Here is a tiny trained network, its code and every weight. The questions are about switching its units off for an input and a target symbol, where a switched-off unit gives its printed mean instead of its output.

import numpy as np


def w(rows, s, z=0):
    codes = np.array(rows[::2]) - 128.0
    scale = np.full(codes.shape[1], s)
    scale[-1] = z or s
    return codes * scale


def f(y):
    return np.maximum(y, 0)


def softmax(a):
    e = np.exp(a - a.max(-1, keepdims=True))
    return e / e.sum(-1, keepdims=True)


def log_softmax(a):
    a = a - a.max(-1, keepdims=True)
    return a - np.log(np.exp(a).sum(-1, keepdims=True))


def net(x, mask):
    ids = ['ΓΩαηθλμξπσ'.index(c) for c in x.split()]
    T = len(ids)
    res = E[ids] + P[:T]
    q, k, v = (res @ M[0].T for M in (Q, K, V))
    z = softmax(np.where(np.tri(T) > 0, q @ k.T / 3**0.5, -1e9)) @ v
    res = res + np.where(mask[0], z, O[0][:, -1]) @ O[0][:, :-1]
    y = f(res @ A[0][:, :-1].T + A[0][:, -1])
    res = res + np.where(mask[1:13], y, B[0][:, -1]) @ B[0][:, :-1]
    return log_softmax(res[-1] @ U[:, :-1].T + U[:, -1])


Q, K, V, O, A, B = {}, {}, {}, {}, {}, {}
E = w([
[71,177,27,151,69,64],'Γ',
[249,153,150,121,131,144],'Ω',
[162,115,47,169,73,193],'α',
[102,160,43,100,170,59],'η',
[170,144,137,134,159,130],'θ',
[122,188,148,120,206,23],'λ',
[231,139,106,113,83,147],'μ',
[181,190,104,101,91,57],'ξ',
[200,117,39,137,34,181],'π',
[214,183,173,89,156,60],'σ',
],0.016)
P = w([
[112,67,149,147,159,123],'0',
[178,107,13,163,199,37],'1',
[74,71,89,87,236,98],'2',
[54,134,218,153,84,177],'3',
[167,108,141,207,69,61],'4',
[178,126,21,67,224,58],'5',
[39,97,193,70,198,241],'6',
[59,250,72,134,111,182],'7',
[169,48,38,105,100,69],'8',
[212,219,57,132,54,105],'9',
],0.015)
Q[0] = w([
[249,103,41,142,125,15],'H0',
[95,105,81,110,83,176],'H0',
[84,2,113,47,250,127],'H0',
],0.0086)
K[0] = w([
[61,193,153,50,135,225],'H0',
[119,126,164,105,101,160],'H0',
[103,43,254,226,56,99],'H0',
],0.0088)
V[0] = w([
[25,47,57,175,125,146],'H0',
[196,31,157,135,105,206],'H0',
[99,156,211,230,254,175],'H0',
],0.0091)
O[0] = w([
[83,202,6,2,142,206,225],'H0',
[162,220,235,94,40,66,2],'H0',
[54,182,54,237,156,174,11],'H0',
],0.0098,0.0074)
A[0] = w([
[117,130,181,53,157,112,140],'N0',
[127,156,105,115,125,93,242],'N1',
[123,94,122,157,85,185,105],'N2',
[135,169,149,181,94,160,253],'N3',
[141,48,109,105,153,53,160],'N4',
[161,172,83,163,106,115,202],'N5',
[87,139,99,122,166,85,109],'N6',
[135,254,124,69,74,162,82],'N7',
[199,120,93,128,121,139,155],'N8',
[123,135,126,119,101,178,208],'N9',
[158,119,60,76,88,185,135],'N10',
[131,210,165,110,136,182,133],'N11',
],0.011,0.006)
B[0] = w([
[168,138,109,137,135,193,152],'N0',
[82,122,172,56,190,167,182],'N1',
[184,201,118,119,134,112,141],'N2',
[36,112,176,75,202,84,142],'N3',
[154,104,82,116,54,173,187],'N4',
[82,109,196,112,143,150,175],'N5',
[140,139,113,165,86,137,172],'N6',
[194,117,118,255,116,173,165],'N7',
[103,148,167,117,119,142,180],'N8',
[107,185,147,174,167,116,159],'N9',
[115,109,188,141,109,119,252],'N10',
[101,113,202,147,136,89,137],'N11',
],0.0086,0.026)
U = w([
[86,114,133,62,90,203,173],'Γ',
[73,103,217,86,187,66,29],'Ω',
[133,235,148,161,121,192,244],'α',
[149,128,93,136,125,134,3],'η',
[57,175,175,101,247,100,107],'θ',
[148,95,82,193,234,140,91],'λ',
[144,192,193,3,4,49,137],'μ',
[217,49,73,138,27,103,137],'ξ',
[188,193,125,99,16,143,40],'π',
[143,9,140,192,156,75,216],'σ',
],0.0062,0.003)

Each question gives the input, a string of symbols that net reads in full, and the target symbol t.
The units are the heads (3 rows each of Q, K, V and O) and the neurons (one row each of A and B). Each row of codes is followed by its name. A weight is (code - 128) times the scale printed after its matrix; where a second scale follows, it is the last column's (O, A, B and U).
mask holds one flag per unit, heads first, then neurons. A switched-off unit (its flag False) gives its mean, the last column of its rows in O or B, instead of its output. The means were averaged over made-up inputs and are rounded, as every weight is.
A unit's drop is (log p(t) with every unit on - log p(t) with that unit switched off) / (log p(t) with every unit on - log p(t) with every unit switched off).
The circuit of an input: a set's keep is (log p(t) with only the set's units on - log p(t) with every unit switched off) / (log p(t) with every unit on - log p(t) with every unit switched off). Starting from the 12 units with the biggest drops (on a tie, the unit counted first), units are removed one at a time, each time the one whose removal leaves the highest keep (on an exact tie, the one counted first), for as long as the keep stays at least 0.8.
circuit, biggest first: the units of the circuit, biggest drop first
k most important neurons: the k neurons with the biggest drops, biggest first
drop of u: that unit's drop, to one decimal
input ξ Γ Γ μ Γ λ, target μ: 2 most important neurons => [N7; N4]
input η Γ α α α, target α: 2 most important neurons => [N7; N9]
input α σ ξ Γ α α Γ, target α: 2 most important neurons => [N7; N0]
input λ σ Γ, target λ: most important neuron => [N10]
input α ξ μ Γ Γ ξ, target Γ: circuit, biggest first => [H0; N1; N4]
input Ω Γ Ω Γ Γ, target Ω: circuit, biggest first => [H0; N3; N5]
input Γ Γ μ σ π α μ, target π: 2 most important neurons => [N0; N7]
input ξ σ α α Γ σ, target α: circuit, biggest first => [H0; N7]
input ξ Γ Γ σ Γ Γ α ξ Γ μ, target ξ: circuit, biggest first => [H0; N4]
input α Γ Γ Γ α Γ Γ μ μ, target Γ: circuit, biggest first => [H0; N8]
input α ξ ξ, target α: circuit, biggest first => [H0; N7]
input α Γ Γ α θ Ω μ, target θ: 2 most important neurons => [N4; N3]
input ξ Γ Γ Γ θ α Ω, target θ: 2 most important neurons => [N4; N3]
input Γ Γ Γ π α, target Γ: circuit, biggest first => [H0]
input σ Γ μ ξ η α Γ Γ Γ Ω, target Γ: drop of H0 => 1.2
input Γ α α Γ Γ, target α: drop of N1 => 0.0
input Γ θ Γ θ, target θ: drop of N10 => 0.1
